Here is a tiny trained network, its code and every weight. The questions are about switching its units off for an input and a class, where a switched-off unit gives its printed mean instead of its output.

import numpy as np


def w(rows, s, z=0):
    codes = np.array(rows[::2]) - 128.0
    scale = np.full(codes.shape[1], s)
    scale[-1] = z or s
    return codes * scale


def f(y):
    return y / 2 * (1 + np.tanh(0.7978845608 * (y + 0.044715 * y**3)))


def log_softmax(a):
    a = a - a.max(-1, keepdims=True)
    return a - np.log(np.exp(a).sum(-1, keepdims=True))


def net(x, mask):
    res = np.array(x, float).reshape(1, 2) / 4 @ E
    y = f(res @ A[0][:, :-1].T + A[0][:, -1])
    res = res + np.where(mask, y, B[0][:, -1]) @ B[0][:, :-1]
    return log_softmax(res[-1] @ U[:, :-1].T + U[:, -1])


A, B = {}, {}
E = w([
[208,28,186,53,61,124,2],'x0',
[144,202,95,209,62,151,105],'x1',
],0.013)
A[0] = w([
[136,123,124,130,133,141,121,254],'n1',
[118,74,133,48,226,80,172,92],'n2',
[103,139,141,134,151,130,183,113],'n3',
[159,126,151,122,82,132,93,102],'n4',
[144,108,105,117,37,139,86,104],'n5',
[141,96,162,99,162,117,68,93],'n6',
[127,19,123,56,254,197,154,118],'n7',
[155,102,149,105,76,131,97,119],'n8',
[161,194,134,179,6,185,154,125],'n9',
[128,143,84,164,58,106,143,90],'n10',
[163,100,164,131,47,165,142,99],'n11',
[117,148,93,172,144,110,181,104],'n12',
[134,161,87,216,31,179,47,117],'n13',
[118,184,107,162,190,161,161,100],'n14',
[150,153,103,93,146,128,100,184],'n15',
[128,60,92,111,71,123,77,130],'n16',
],0.01,0.014)
B[0] = w([
[107,2,161,118,60,124,240,249],'n1',
[150,191,123,135,141,92,73,203],'n2',
[139,139,129,129,134,162,96,173],'n3',
[128,155,115,139,160,152,109,169],'n4',
[129,155,106,139,158,163,108,183],'n5',
[117,177,118,144,161,152,124,180],'n6',
[123,176,126,124,117,73,82,226],'n7',
[127,134,121,140,159,163,129,194],'n8',
[126,142,137,112,132,68,101,217],'n9',
[146,156,124,124,133,127,92,155],'n10',
[135,171,128,129,137,154,105,163],'n11',
[134,132,122,133,154,172,104,197],'n12',
[125,169,136,114,137,62,99,222],'n13',
[142,144,113,131,145,187,103,210],'n14',
[130,92,127,119,121,128,165,174],'n15',
[130,132,111,142,123,168,130,205],'n16',
],0.027,0.014)
U = w([
[141,190,133,108,138,30,97,75],'0',
[143,163,107,146,175,255,126,44],'1',
[119,90,144,113,93,117,187,254],'2',
],0.017,0.0046)

Each question gives the input, the list of numbers given to net, and the class t.
The units are the neurons (one row each of A and B). Each row of codes is followed by its name. A weight is (code - 128) times the scale printed after its matrix; where a second scale follows, it is the last column's (A, B and U).
mask holds one flag per neuron, in row order. A switched-off neuron (its flag False) gives its mean, the last column of its row in B, instead of its output. The means were averaged over made-up inputs and are rounded, as every weight is.
A unit's drop is (log p(t) with every unit on - log p(t) with that unit switched off) / (log p(t) with every unit on - log p(t) with every unit switched off).
most important unit: the unit with the biggest drop
k most important neurons: the k neurons with the biggest drops, biggest first
drop when u is switched off: that unit's drop, to one decimal
input [3,0], class 2: most important unit : n14
input [6,-5], class 1: 4 most important neurons : (n13 n16 n9 n8)
input [-1,3], class 2: 2 most important neurons : (n7 n2)
input [3,1], class 2: 2 most important neurons : (n14 n12)
input [-4,-1], class 1: 2 most important neurons : (n14 n9)
input [-5,5], class 0: 3 most important neurons : (n9 n13 n16)
input [-5,6], class 0: drop when n13 is switched off : 1.1
input [0,3], class 2: drop when n13 is switched off : 0.0
input [-7,8], class 0: drop when n13 is switched off : 3.5
input [7,-6], class 1: drop when n8 is switched off : 0.8
